Below is a small trained network, with its code and all its weights. Each question gives an input and a target symbol and asks what happens when units are switched off, that is, made to give their printed mean instead of their output.

import numpy as np


def w(rows, s, z=0):
    codes = np.array(rows[::2]) - 128.0
    scale = np.full(codes.shape[1], s)
    scale[-1] = z or s
    return codes * scale


def norm(h):
    return h / np.sqrt((h * h).mean(-1, keepdims=True) + 1e-5)


def f(y):
    return np.maximum(y, 0)


def softmax(a):
    e = np.exp(a - a.max(-1, keepdims=True))
    return e / e.sum(-1, keepdims=True)


def log_softmax(a):
    a = a - a.max(-1, keepdims=True)
    return a - np.log(np.exp(a).sum(-1, keepdims=True))


def net(x, mask):
    ids = ['ΘΨαγεζημξσ'.index(c) for c in x.split()]
    T = len(ids)
    res = E[ids] + P[:T]
    r = norm(res)
    for j in range(2):
        rows = slice(3 * j, 3 * j + 3)
        q, k, v = (r @ M[0][rows].T for M in (Q, K, V))
        z = softmax(np.where(np.tri(T) > 0, q @ k.T / 3**0.5, -1e9)) @ v
        o = O[0][rows]
        res = res + np.where(mask[j], z, o[:, -1]) @ o[:, :-1]
    y = f(norm(res) @ A[0][:, :-1].T + A[0][:, -1])
    res = res + np.where(mask[2:10], y, B[0][:, -1]) @ B[0][:, :-1]
    return log_softmax(norm(res)[-1] @ U[:, :-1].T + U[:, -1])


Q, K, V, O, A, B = {}, {}, {}, {}, {}, {}
E = w([
[71,83,181,198,194,5],'Θ',
[202,126,99,143,195,105],'Ψ',
[155,168,74,204,149,24],'α',
[36,133,218,128,128,150],'γ',
[106,187,151,174,133,175],'ε',
[168,159,119,212,108,162],'ζ',
[112,207,127,48,174,103],'η',
[136,147,66,165,50,71],'μ',
[39,149,78,134,94,156],'ξ',
[177,166,163,148,49,129],'σ',
],0.016)
P = w([
[66,169,228,254,203,43],'0',
[81,155,199,229,169,83],'1',
[73,156,182,193,146,110],'2',
[105,162,159,171,116,140],'3',
[116,153,151,141,92,171],'4',
[133,126,136,99,82,200],'5',
[140,136,122,74,56,220],'6',
[161,133,94,54,25,247],'7',
],0.0069)
Q[0] = w([
[235,184,144,119,134,145],'head 1',
[188,174,155,220,87,180],'head 1',
[97,95,48,167,205,94],'head 1',
[118,164,118,169,143,234],'head 2',
[159,12,54,150,253,109],'head 2',
[92,45,171,130,80,108],'head 2',
],0.028)
K[0] = w([
[215,164,37,89,132,166],'head 1',
[207,141,99,188,35,210],'head 1',
[132,179,117,184,185,49],'head 1',
[174,162,56,50,115,155],'head 2',
[154,155,117,239,253,63],'head 2',
[101,92,206,128,191,146],'head 2',
],0.026)
V[0] = w([
[193,80,156,123,189,149],'head 1',
[196,130,93,163,146,122],'head 1',
[186,195,224,107,67,97],'head 1',
[144,120,123,122,215,188],'head 2',
[146,74,115,215,110,185],'head 2',
[2,119,2,137,162,162],'head 2',
],0.024)
O[0] = w([
[62,144,157,107,181,112,56],'head 1',
[93,165,78,76,140,85,115],'head 1',
[107,161,115,29,29,185,255],'head 1',
[150,119,199,138,183,174,24],'head 2',
[50,27,96,101,135,174,115],'head 2',
[167,98,9,225,236,237,53],'head 2',
],0.014,0.0081)
A[0] = w([
[155,72,204,109,133,216,64],'neuron 1',
[139,83,194,122,99,190,3],'neuron 2',
[135,25,174,175,150,49,63],'neuron 3',
[143,110,44,114,86,101,4],'neuron 4',
[87,103,95,108,109,161,20],'neuron 5',
[157,183,90,139,186,187,151],'neuron 6',
[213,160,163,109,159,135,71],'neuron 7',
[52,93,136,5,239,124,55],'neuron 8',
],0.026,0.004)
B[0] = w([
[76,194,147,173,115,129,166],'neuron 1',
[100,169,130,166,149,164,163],'neuron 2',
[99,66,166,150,117,64,251],'neuron 3',
[136,174,96,159,147,86,164],'neuron 4',
[141,121,164,134,138,94,159],'neuron 5',
[154,91,141,90,83,136,150],'neuron 6',
[172,134,163,152,159,120,149],'neuron 7',
[132,132,97,89,254,144,163],'neuron 8',
],0.039,0.022)
U = w([
[144,137,131,123,106,155,24],'Θ',
[163,203,44,165,113,47,12],'Ψ',
[144,136,131,116,114,148,58],'α',
[255,174,212,132,127,140,106],'γ',
[119,52,175,176,117,80,197],'ε',
[115,147,129,12,34,149,214],'ζ',
[124,145,141,65,228,148,192],'η',
[139,137,138,124,114,154,6],'μ',
[74,204,179,202,120,193,101],'ξ',
[174,75,71,156,96,215,237],'σ',
],0.008,0.0023)

Each question gives the input, a string of symbols that net reads in full, and the target symbol t.
The units are the heads (3 rows each of Q, K, V and O) and the neurons (one row each of A and B). Each row of codes is followed by its name. A weight is (code - 128) times the scale printed after its matrix; where a second scale follows, it is the last column's (O, A, B and U).
mask holds one flag per unit, heads first, then neurons. A switched-off unit (its flag False) gives its mean, the last column of its rows in O or B, instead of its output. The means were averaged over made-up inputs and are rounded, as every weight is.
A unit's drop is (log p(t) with every unit on - log p(t) with that unit switched off) / (log p(t) with every unit on - log p(t) with every unit switched off).
The circuit of an input: a set's keep is (log p(t) with only the set's units on - log p(t) with every unit switched off) / (log p(t) with every unit on - log p(t) with every unit switched off). Starting from all 10 units, units are removed one at a time, each time the one whose removal leaves the highest keep (on an exact tie, the one counted first), for as long as the keep stays at least 0.8.
circuit, biggest first: the units of the circuit, biggest drop first
top k neurons: the k neurons with the biggest drops, biggest first
drop of u: that unit's drop, to one decimal
input ξ Θ η, target σ: circuit, biggest first	[head 2; neuron 6]
input Θ μ η, target Ψ: circuit, biggest first	[head 2; neuron 4]
input σ Θ ζ, target ζ: circuit, biggest first	[head 2; neuron 3]
input Θ η Θ μ ζ, target Ψ: top 2 neurons	[neuron 4; neuron 3]
input ζ η ζ ε η μ Ψ ε, target Ψ: circuit, biggest first	[head 2; neuron 4]
input Θ Θ σ μ ε, target ζ: circuit, biggest first	[head 1]
input Ψ α α ε, target ξ: circuit, biggest first	[head 2; neuron 1]
input γ ε Θ η, target γ: circuit, biggest first	[head 2; neuron 7]
input Θ η ε ζ, target γ: top 2 neurons	[neuron 7; neuron 3]
input Θ ε ζ ε Θ μ η, target Ψ: top 2 neurons	[neuron 4; neuron 3]
input γ ε μ ε ζ ε, target η: drop of head 2	0.9
input μ Θ ε, target Ψ: drop of head 2	0.9
input ε η σ Ψ, target η: drop of head 1	0.6
input α Θ η α Ψ ξ ε ε, target σ: circuit, biggest first	[head 2]
input γ α Θ Ψ ε σ η, target ζ: drop of head 2	0.8
